[ 1.19  0.06  0.57 -0.09  3.10 -0.74  0.67  0.43 -0.43 -2.53  0.75 -1.07
  2.12  0.74  0.44  0.12  1.36 -0.32  1.14  0.57  0.94  2.19 -2.38  0.43
 -1.11 -0.11 -1.37 -1.68 -1.05 -0.14  3.65  0.78 -0.91  2.06 -1.03  0.68
 -0.07 -2.06 -0.49 -2.79 -5.26  1.12  0.10  0.76 -3.23 -2.47  3.65 -1.26
 -5.41 -0.29  1.57  6.41  0.94  1.55 -0.67 -1.70  0.36 -3.00  2.06  0.95
  2.54  0.14  1.71 -5.34]  T, j792
[ 2.28 -0.34 -1.35 -1.91  3.33 -5.25  1.64  4.06  1.28 -2.80 -1.12  1.52
 -0.78  7.30 -1.50  2.02 -0.42  3.64  1.02 -3.52  2.73 -0.36  4.57  2.45
  0.88  0.31 -1.94  0.93  0.47  0.17  0.63  0.09  0.99  1.23 -3.14  0.54
  1.69 -1.49 -2.36 -1.47  1.24  1.84  2.30 -1.63 -1.08 -0.87  1.99 -2.36
  3.80  3.48 -3.09  0.58 -0.28  0.93 -1.65 -0.87  0.31 -1.48  4.11 -0.57
  3.04 -2.29 -0.26  0.38]  H, J973
[ 1.61 -0.91  1.95  0.28  4.38 -4.25  2.33  2.51 -0.80 -2.07 -1.69  1.07
 -0.66  3.56 -3.74 -1.02 -2.33  0.19  1.16 -1.37 -5.92 -0.55  2.23  3.06
 -1.03  1.16 -1.99  0.13 -1.59  1.93  2.82  0.20  0.80  0.83 -1.15  1.24
  0.36  0.42 -0.14 -2.37 -0.53  2.46  3.03 -0.18 -3.64 -0.35  2.33 -1.79
 -0.51 -1.30 -2.47  1.21 -0.69  0.35  0.76 -2.48  1.17 -2.19  4.30  0.69
  3.54  0.46  0.57 -2.34]  T, j792
[ 1.63 -2.55  0.16  0.38  2.69 -2.44  0.18 -1.02 -0.81 -0.03 -0.31 -0.37
 -0.73 -0.41 -3.35  0.19  0.31  2.75  0.47 -1.98  6.55  0.41  1.15  1.66
 -1.14  1.08 -1.09  1.51 -0.98 -0.38  3.90  0.24  0.63  0.46 -2.10  0.02
  0.49  0.06  0.16  1.10  0.73 -1.08 -0.24  2.56 -2.97 -0.34  4.60 -1.14
 -0.84  2.49  3.30 -0.21 -0.28 -0.99 -2.12 -0.65  0.79 -0.70  1.69 -0.64
  5.04  1.99  3.10 -3.95]  T, j792
[ 1.46 -0.50 -2.62 -0.82 -0.61 -4.32 -1.80 -0.98  1.51  1.60  1.81  1.89
 -0.42  1.28 -1.74  2.84  0.59  3.78  0.30  0.41  5.23  1.61  6.29  0.21
  1.14  1.13 -0.17 -0.79 -0.27  0.92 -1.17  0.22  3.14 -1.78 -0.29 -0.50
 -1.72  0.64  1.48  0.15 -1.14  0.32  0.05 -0.44  0.96 -0.39 -1.27 -2.82
  0.97  1.70 -0.50 -2.17  0.70  0.00 -2.67 -0.40  2.62  0.97  2.76  0.93
  0.33  0.81 -0.42 -0.22]  H, j871
[ 2.02  2.22 -1.62  1.02  0.64 -0.10 -4.51  0.18 -1.84  2.11 -0.94  5.75
  0.91  0.34  1.74  0.50 -1.42  0.44 -0.43  2.01  5.61  1.85  3.19 -0.86
 -0.64 -0.46  0.74 -1.26  5.48 -3.34  1.11  0.07 -5.66  0.59 -0.92  1.31
 -0.33 -2.44  3.69 -5.11  1.05 -0.37  2.57  0.16 -2.23 -2.82  1.78 -3.00
 -3.05 -1.28  2.22  0.69  2.23  1.59 -0.07 -3.49  1.85 -2.24  4.26  1.28
  2.49 -0.06 -0.70 -0.43]  T, j871
[ 1.28 -2.99  0.30  0.08 -0.52  2.64 -0.12  1.24  2.90  0.51  1.10  0.37
 -0.75  3.10 -1.85  0.48  3.82  1.71  0.60 -4.29  1.00  0.88  0.83  1.75
 -0.21  0.62 -1.44 -1.29  0.18  0.13  1.89  0.20  5.48  0.41  0.09 -0.39
  2.85 -2.25 -1.30 -2.40  2.13 -0.05 -1.27  0.85 -0.84  0.05  1.18  0.24
  3.81  1.39 -1.23  1.33 -0.20  1.34 -1.76 -0.80 -0.81  0.01  1.02 -0.89
  3.16  2.35  0.49 -0.77]  H, J973
[ 0.71  1.41 -2.64  0.75 -1.49 -3.71 -3.63 -2.93  0.66  3.10  2.01  1.55
  0.25  1.11  2.00  0.87 -1.55  1.95 -0.69 -0.46  2.50  0.84  2.58 -3.28
 -0.21 -0.25 -1.00  0.77  0.31 -2.04 -0.41 -1.89 -1.01 -0.87  0.52 -0.02
 -0.56  1.08  1.76 -1.95  2.33 -0.18  0.39 -0.34 -0.48 -1.99 -0.34 -0.09
 -0.56  0.09  0.09  0.84  2.35  0.13 -1.78  0.07  1.32 -0.06  0.27  0.94
  1.81  0.30 -1.67 -0.08]  H, j871
[ 1.08  1.70 -2.90  0.60 -0.79 -4.96  0.04 -0.12 -0.17  3.07  0.98 -0.57
  1.28 -1.81  2.47  1.16  0.80  2.62 -0.33  3.46  3.90  0.60  1.36 -1.11
 -0.15 -1.24 -1.56  0.81 -1.32 -1.53 -0.06  0.55 -3.06 -1.19 -0.90  0.34
  0.69  0.22  1.35 -0.33  3.85 -0.09  0.77  0.46 -0.82 -0.04  0.12  0.91
  1.00  0.31 -1.74  1.30  3.85 -1.12 -0.35 -0.29  1.83 -0.39  2.43  0.91
  1.17 -0.85 -1.41  2.02]  L, j871
[-0.07 -0.92 -1.86  1.13  0.73 -1.25 -2.53  0.72  3.79  2.30  1.54  0.88
 -0.11  2.33 -3.22  2.05  3.00  5.89  1.12 -1.66  8.34  2.80  1.23  1.84
  0.15  1.13 -1.25 -3.82 -1.16 -0.18  3.30  0.99  1.47  1.16 -1.89 -0.01
 -0.76 -0.32  0.38  0.66  0.08 -0.81 -0.33  3.47 -3.53 -2.15  4.47 -3.02
 -0.03  1.03 -2.02  0.24  1.12 -0.23 -4.33 -0.14  0.98 -1.54  0.80  0.97
  2.82  4.94  3.11 -4.82]  H, j792
[-2.40  1.17  2.17  1.00 -2.00  4.08  0.19  2.11  3.88  0.81 -0.48  0.99
 -0.69  1.91  0.64 -0.47  1.11 -2.94 -0.76  1.28 -3.18  0.11 -7.89 -2.41
  0.40 -0.05 -1.30 -2.19  0.42  1.08  1.29  0.43  4.19  2.27 -0.03  2.16
  2.12 -2.52 -1.26 -0.31  1.67 -0.05  0.00  0.81  0.40 -0.23 -1.31  1.22
  2.84 -0.33 -2.25  2.30 -0.82  0.04  2.72  0.32  0.85  0.57  1.57 -0.92
 -2.23  1.61  0.80  2.54]  L, J973
[ 1.46  1.67 -1.87 -0.49  1.21 -2.13 -3.22  0.43 -2.41  1.87 -1.37  3.97
  1.30  0.29  2.18  0.91  0.82  2.22 -0.98  2.93  4.19  3.96  2.99 -0.51
  0.06  0.20 -0.67 -1.76 -1.70 -1.38 -1.11  1.63 -6.59  0.59 -1.35  1.70
 -0.97 -2.30  1.90 -2.27 -3.94  2.22  2.40  0.40 -0.22 -3.17  2.13 -3.11
 -5.22  0.62  0.48  0.45  1.66  1.22 -0.95 -2.85  1.98 -0.71  5.16  2.41
  0.80 -0.29 -0.88 -1.25]  T, j792
[-1.30 -1.02  0.83 -0.71 -2.02  2.52  1.32 -0.07  3.27 -1.42  0.29 -0.11
 -0.16  1.48 -0.20  2.09  4.63  1.51  1.44 -2.97 -0.74  1.46 -1.87  0.96
  0.69 -2.06 -0.48 -2.46  0.25 -1.39  2.31 -0.42  4.25 -0.11  0.68 -1.64
  2.04 -0.13 -1.92 -1.23 -2.50 -1.66 -2.51 -1.31 -0.15 -1.02  1.80 -1.14
  0.69  1.14 -1.43  1.86  0.58  2.46 -3.15  1.19 -0.75 -2.81 -1.50 -0.27
  0.19 -2.80  2.15 -1.23]  H, J973
[-0.07 -0.29 -2.54 -1.19  2.12 -6.57  0.37  3.33  0.60 -0.22  1.47  1.03
  0.46  0.63 -2.50  2.71  0.60  5.45  0.49 -2.50  2.72  0.68  3.05  2.12
  0.40  1.76 -4.25  0.09 -0.44  0.79 -0.92  1.37  1.08 -1.07 -1.89  0.13
 -0.16 -1.28 -0.83  0.76 -0.78  1.83  1.99  0.32 -0.89 -0.04  2.58 -2.10
  0.80  2.30 -4.33  1.95  0.50 -0.55 -2.94 -0.82  1.03 -1.48  3.87 -0.01
  0.99  0.67 -0.82 -2.39]  H, j792
[-0.12  0.44 -1.31 -0.31  1.61 -2.90 -0.45  2.97  0.39 -1.58  0.98 -1.11
 -0.82  1.01  0.07  1.22 -0.43  2.48 -0.06 -0.90  1.05  0.73 -2.10  0.15
 -0.58  0.91 -2.29 -0.72 -0.60  0.40  1.07  0.58  1.62  0.00 -0.09 -1.25
 -0.82  0.01 -1.51  0.34 -3.58  0.75  0.75 -0.51 -1.14 -0.49  2.59  1.09
 -2.30  1.45 -1.39  4.41 -0.84 -0.22 -1.65  0.07  0.39 -1.77 -0.66  0.92
  0.36  0.20 -0.28 -3.87]  H, j792
[ 0.47 -1.78 -1.65 -2.39  2.33 -2.40  0.36  1.69  1.37 -2.67 -0.17  0.97
 -0.24 -0.76 -2.07  1.03  0.98  2.90  0.52 -0.78  1.88  0.22  1.62  1.46
  0.44  0.50 -1.01  0.99 -0.06  0.67  1.30  0.83 -0.58  0.59 -0.86 -0.75
  0.39  1.23 -1.19  0.86 -3.21 -0.43  0.89 -0.58 -1.41  0.01  2.72 -1.46
  0.84  0.48 -0.57  0.26  0.11  1.16 -1.39  0.67  0.10 -4.07  1.52 -0.05
  2.03 -1.05  1.86 -2.06]  H, j792
[ 0.76 -1.21  0.90 -0.34  5.50 -0.29  1.51  0.62  2.49 -3.02 -3.17 -1.42
 -0.58  1.16 -0.46 -0.44  2.07  0.53  1.96  0.10 -4.19  2.39  1.61  0.82
 -1.23  0.00 -1.15 -1.61 -1.27 -0.33  2.81 -0.37  1.84  1.61  1.29  1.30
  3.55 -2.02 -2.37 -4.79 -4.96  1.18 -0.87 -0.93 -3.85 -1.32  3.57 -1.32
 -1.72  0.17  1.78  7.63  0.73  1.15  1.14 -1.47  0.62 -2.10  1.85 -0.27
  4.52 -2.03  1.58 -2.35]  T, j792
[ 1.63  1.08 -0.59  1.24  1.25 -0.51 -0.33  1.51 -0.16 -0.57 -0.19  2.14
  0.76 -0.89  1.77  1.15  2.85  0.59  0.51 -0.21  3.53  0.16 -0.27  1.12
 -0.97 -1.41 -0.28  0.62  0.59 -2.51  2.14  0.77 -1.53  2.66 -1.62  1.55
  0.31 -1.65  0.07 -3.29  4.30 -0.23  1.78 -1.58 -0.83 -2.55  2.68 -0.69
 -1.69  0.84  3.39  0.73  1.24 -0.05 -0.80 -2.09  1.94 -2.81  3.83 -0.80
  3.59 -2.47 -0.35 -0.04]  T, j792
[ 0.59 -0.27 -1.13  0.14  1.41 -0.49 -1.43 -0.26 -0.19 -0.08 -1.13 -0.12
  0.44 -0.44  1.53  0.27  0.95  0.78  0.62  2.56  0.82  2.04  3.14 -2.20
  0.62 -0.10  0.10 -0.79 -1.69  0.21 -0.12 -0.31 -3.12 -0.12  0.00  0.99
 -0.20 -1.14  1.07 -2.67 -3.17  0.12  0.41 -1.10 -0.39 -1.56 -0.68 -1.41
 -4.09 -0.79  1.57  0.78  1.22  1.01 -0.67 -0.68 -0.53 -2.91  0.58  0.29
  2.46 -2.83 -0.16 -0.95]  T, j871
[-3.72  0.97 -0.35 -0.51 -0.07 -1.90  3.61  4.42  0.32 -2.89  2.79 -2.30
 -1.55  1.19  2.67  1.86  1.89  2.69 -0.91 -2.45  0.19 -0.62 -6.63 -0.93
  0.46  0.48 -1.59 -0.52  1.90  0.94  1.69  0.02  6.47  0.30 -1.59 -1.20
  1.46 -0.15 -2.80  1.86  0.82 -0.12  0.59  0.14 -0.96 -0.68  3.06  2.21
  0.58  1.57 -3.37  5.78  0.08  1.06 -1.69 -0.75  0.20 -1.56 -1.26 -0.79
 -1.13  1.19  1.81 -3.18]  L, j792
[-0.10 -0.54 -0.67 -1.25  2.81 -1.76  3.80  3.13  2.60 -2.38  0.72 -1.94
 -0.46  1.26 -0.33  1.23  1.56  3.68  0.86 -2.92  2.01  1.40 -0.81  1.45
 -0.45  1.38 -2.21 -2.01 -0.92  1.35  2.84  1.45  3.98  0.96 -1.02 -0.30
  1.32 -1.34 -2.28  0.71 -3.42  0.38 -0.25 -0.03 -1.79 -0.71  3.44 -2.54
 -0.84  1.06 -2.01  6.38 -0.34  0.73 -1.63 -0.02  1.49 -1.13  0.69  0.94
  0.75  2.98  1.48 -3.97]  L, j792
[ 0.82 -1.20  0.02 -0.41  0.64  1.64 -0.18  1.40  2.60 -1.59  0.61 -0.75
 -1.24  2.45 -0.12  0.94  1.22  2.27  1.51 -2.51  0.62  0.78  3.01  1.30
  0.26  0.09 -0.29 -1.12  0.93  1.14  0.00  0.21  2.14  0.22 -1.02  0.58
  1.67 -1.04 -1.47 -0.45  1.53  0.27 -0.99 -0.43  0.76  0.89  0.04 -0.05
  1.34  0.24 -0.57  0.46  0.24  1.02 -2.73  0.21 -0.64 -0.35 -0.13  0.30
  1.36 -0.76  0.60 -0.12]  H, J973
[ 1.38 -1.78 -1.85 -4.90  2.42  0.04  1.32 -0.56  3.58 -2.05  1.00 -1.55
 -0.54  0.00  0.65  2.45  1.96  5.51  2.03 -0.72 -0.44  2.24  3.11  0.66
  1.72  0.40 -0.42 -0.19 -0.64 -0.53 -0.84  0.80  3.32  1.02 -0.42 -3.69
  1.12 -0.79 -1.06  1.19 -5.06  0.02 -1.43  0.69  1.15 -1.54  1.98 -1.84
 -2.27  2.32 -0.13  3.86  0.45  1.59 -3.91 -1.18 -0.99  1.06 -1.84  0.23
  0.65 -1.61  2.79 -3.58]  H, j792
[ 2.38  0.85 -0.38  0.32  1.15 -2.00 -1.19  0.75  0.77  1.60  1.53  3.79
  0.71 -0.36 -1.32  0.56  2.18  1.19  0.83 -0.68  8.23  1.46  0.72  2.87
  0.42  0.39 -1.41 -1.97  0.03 -2.33  3.03  0.41 -2.99  0.53  0.50  1.55
 -1.49 -0.58  2.57 -2.62  2.02 -1.63  0.44  0.73 -4.23 -2.83  4.63 -1.31
 -0.41 -0.57 -0.21 -0.60  1.14  0.42 -1.61 -2.45  0.64 -4.50  4.29  0.14
  6.44  1.71  2.26 -1.36]  T, j792
[ 2.63 -1.00 -2.85 -0.18 -0.02 -4.31 -1.23  0.23  1.94  2.77  0.88  1.02
  0.59  1.12  2.47  1.51 -0.39  3.29  0.51  2.90  0.96  2.68  5.88 -1.83
  1.06  0.00 -1.47 -0.87  0.72 -0.35 -2.92  0.92 -2.86 -0.69 -2.53  0.59
  0.42 -1.00  1.90 -1.06  0.42  2.59  1.06 -1.24  1.58  0.57 -1.24 -0.25
  0.99 -0.18 -2.82  1.97  3.01  0.31 -1.48  1.37  2.39  2.32  3.44  1.32
 -1.47 -2.74 -2.20  2.76]  H, j871
[ 1.29  2.49 -0.46 -0.56  0.88  0.55 -0.82  0.80  0.16  0.05  1.15  0.85
  0.94  0.27  0.01  0.29  0.95  1.05  0.17 -1.81  2.66  0.56 -0.05  0.83
 -1.30  1.28 -0.74  0.56  0.29 -2.87  1.92 -0.11  1.12  1.80  0.06  1.34
  0.69 -3.06 -0.70 -2.69  2.42  1.67  0.64  0.74 -1.55 -1.76  2.67 -0.86
 -2.33  1.26  1.12  2.35  1.26  0.26  0.29 -2.03  0.04 -1.21  2.64 -0.67
  3.76  1.57  1.18 -3.26]  T, j792

[-0.57  0.13  2.53 -0.66  3.48  2.68 -1.35 -1.05 -2.79  5.29  1.37  0.55
 -0.04  0.98 -0.72  2.91 -2.36  0.69 -2.38 -1.31 -0.80 -2.23 -1.39  0.58
 -1.10  0.29  0.57 -0.06  2.18  0.08  2.69 -0.99  1.33  2.36  1.86  0.16
 -0.51 -0.69  0.70  2.16  3.92 -0.55 -0.10 -1.03 -2.71 -0.94  3.65  1.86
  1.58  4.85  0.46  1.51 -0.96 -1.49 -0.90  1.37  0.91  0.92  0.36 -2.57
 -0.55 -1.28 -2.60 -0.35]  C, G
[-1.98 -0.38  0.99 -2.64  1.36 -0.72 -1.50 -1.51  1.28 -0.77 -1.16 -0.91
  0.46  3.49  0.08  2.12 -0.54 -0.29  1.08  1.43 -0.04 -4.00 -1.07  1.69
  0.53  2.37 -0.55 -1.55 -0.79 -1.10 -1.49  0.34 -0.87 -0.31 -0.01 -0.52
  1.91 -2.69 -2.19 -2.13 -1.34  0.16 -1.92 -0.92 -3.45 -2.09  4.28  1.15
 -0.09 -1.02  2.59 -2.76  1.55  2.27 -2.15  0.28 -0.63 -0.41  1.78  2.33
 -4.33  2.66 -1.10 -2.61]  K, G
[-0.48 -0.43  1.88 -2.14  2.55 -2.30 -1.77  1.64 -0.29  3.09 -0.22 -0.06
  1.17  0.98 -0.07  3.80 -0.67 -2.24 -1.02  0.12  0.46 -1.70 -0.26  0.23
 -2.17  2.24  1.84 -1.76  1.65 -0.86  5.59  1.43  1.54  0.91 -1.22  0.90
 -1.16 -2.06  0.62  0.61  1.77  1.40 -2.87 -0.89 -3.46 -1.45  3.04 -0.92
  1.88  4.73  0.34  3.62 -2.66  0.48  0.74  0.96 -0.71  0.08  3.39 -2.01
 -1.37  4.01 -6.11 -1.11]  P, R
[ 0.85 -0.47  2.28 -1.14  3.47 -1.23 -1.85  2.36 -0.37  4.00 -1.56 -0.64
  0.70  1.26 -0.47  4.33 -0.97 -1.73 -1.23  0.27 -1.09 -2.16 -0.86  1.09
 -0.13  0.90  1.07 -1.05  2.63  1.54  3.76  1.07  3.26  0.98 -1.87  2.88
  0.85 -1.75  1.34  3.70  0.79 -0.53 -2.84 -0.50 -4.43  0.33  3.22 -0.48
  2.89  2.24 -1.01  2.37 -0.23 -0.22 -0.66  0.78 -1.47 -0.11  3.29 -1.01
 -0.54  0.04  0.24 -0.83]  P, R
[-3.45  2.13 -2.10 -1.32 -0.61 -0.30 -0.91 -1.10 -0.45 -4.12 -0.27 -0.40
  2.51  2.93  1.24  2.67 -1.24  1.93 -0.74  1.56  2.12 -1.26 -0.69  3.54
  0.74  2.63  1.09  0.50  1.36 -1.74 -6.31 -1.62  0.14 -0.52  0.48  0.07
  3.05 -3.92 -0.12  1.88 -3.32  1.28 -0.08 -1.04 -4.67 -0.22  2.07 -1.40
  0.03 -1.22  5.46 -3.95  1.26  3.65 -0.06  0.27 -0.54 -1.38 -0.20  3.32
 -4.56  1.51  0.08 -0.70]  K, G
[-0.47 -0.76 -2.08  0.60  2.81  1.05 -4.31 -0.82 -3.42  5.75  0.46  0.15
 -1.65  0.04 -0.31  0.74  0.22 -1.62 -1.32 -1.41 -1.35 -2.94 -0.79 -0.77
  0.81 -0.30  0.91  1.25  0.62 -0.87  3.40 -1.31 -1.40  1.17  2.18 -0.05
 -1.19  1.93  0.51  0.36  2.08 -0.33 -0.20  0.60  0.10  1.35  0.61  0.26
  1.29  1.26  0.82  0.19 -1.59 -0.04 -0.81 -0.87  2.08 -0.04 -0.11 -2.04
  0.94 -2.09 -2.57  0.36]  C, B
[ 0.10 -0.56  1.63  2.02  2.58  0.23 -1.18  0.64 -2.20  5.97  0.55 -0.72
 -1.30  0.90  0.45  2.85 -0.42 -1.36 -1.00 -0.12 -1.86 -3.99 -1.64  0.49
 -1.33 -0.27  0.09 -0.45  1.60  0.27  4.57  0.24 -2.98 -0.15  1.00  1.89
  0.61 -2.38  0.93  2.56  0.26 -1.84 -0.86  1.95 -3.06 -1.02  1.70 -0.37
  1.85  0.54  0.96  0.51 -0.11  1.09 -0.48  0.46 -0.46 -0.71  1.43 -2.79
  0.16 -1.69  0.98  1.82]  P, B
[ 2.60 -0.91 -0.30 -0.96  4.47 -0.10 -0.20  2.04 -4.47  6.50  0.78 -0.63
 -0.96  0.19 -0.11  2.75 -1.32 -1.28 -1.73 -0.18 -2.22 -3.99 -0.91  1.23
 -0.71 -2.21  0.61  1.67  4.33  0.11  3.78 -1.56  7.51  3.83  1.33  4.78
  1.02 -1.01  1.30  2.25  1.02 -1.70  0.40  0.85 -1.40  1.59  1.04 -0.40
  2.96  0.04  1.52 -2.58 -0.43  0.53 -0.04 -0.97  0.78 -0.16  0.57 -1.74
 -0.94 -2.49 -5.32  0.64]  P, B
[-0.04 -1.29  4.63  1.11  2.67 -1.38 -0.89 -1.94 -1.36  4.75 -0.03  0.83
 -0.84 -1.22 -0.97  2.89 -1.69 -2.14  0.23 -0.71  0.19  0.50 -0.65 -4.55
 -1.92  1.11  0.37 -1.85  1.54  0.72  6.90  0.76  1.02  1.35 -0.95  0.03
 -1.63 -2.97  2.47  1.01  2.49  1.05 -2.21 -0.43 -1.29 -0.02  1.73  0.64
  1.79  5.12 -1.50  1.97 -0.35 -3.09 -0.42 -0.48 -0.92  1.67  2.44 -3.53
  3.69  1.22  0.87  0.84]  C, R
[-1.36 -1.11  0.87 -0.82  3.35  0.09 -1.72 -0.24 -1.16  3.30  0.84  0.53
 -0.10  0.66  0.83  4.44 -1.95 -0.67 -1.58  0.47 -0.77 -3.40 -1.29  0.42
 -0.20  1.34  1.32 -1.25  0.88 -0.19  0.98  1.03  0.69  2.18  2.72 -0.01
  0.06 -1.43  0.24  4.98 -0.60 -1.66 -0.48 -0.18 -2.80 -0.49  3.20 -1.83
  1.10  3.58  3.42 -0.15  0.30  0.49 -0.07 -0.43  2.81  0.85 -0.22  0.48
 -2.16 -0.32 -2.05  0.74]  P, G
[ 0.85 -0.28  0.87 -0.74  5.28  0.76 -0.72  0.15 -3.23  5.43  0.63 -0.77
 -0.26 -0.03  0.84  2.64 -0.21 -1.67 -1.97 -3.69 -1.54 -3.36  0.01 -0.01
 -0.54 -0.38  0.12  0.61  0.84  0.59  3.59 -1.03 -0.45  0.56 -0.22  1.08
  1.78  0.46  0.35  1.39  0.87 -1.63 -0.54  0.67 -0.20 -0.40  0.90 -0.78
  3.02  2.54  0.34 -0.13 -0.31  1.48 -0.10  1.60  0.27  0.54 -0.45 -1.02
  0.40 -2.25 -1.86  0.69]  C, B
[ 0.34 -1.39  1.68 -0.42  1.62 -1.82 -2.49  0.42 -0.33  3.19 -1.13 -0.53
 -0.48  2.11 -0.75  2.23 -1.13 -2.97  1.08  0.11 -0.09 -1.04 -0.72 -2.00
 -0.70  0.41  0.88 -0.42  0.28 -0.19  5.72  0.62 -0.05  1.71  0.89  0.41
 -1.46  0.23  1.06  1.02  1.59 -1.20 -1.37 -0.66 -3.46  0.67  0.23 -0.39
  2.66  4.35  2.09  4.88 -1.11 -2.71 -0.29 -0.60  0.66  0.22  3.24 -2.65
  0.42  0.21 -0.46 -0.42]  C, R
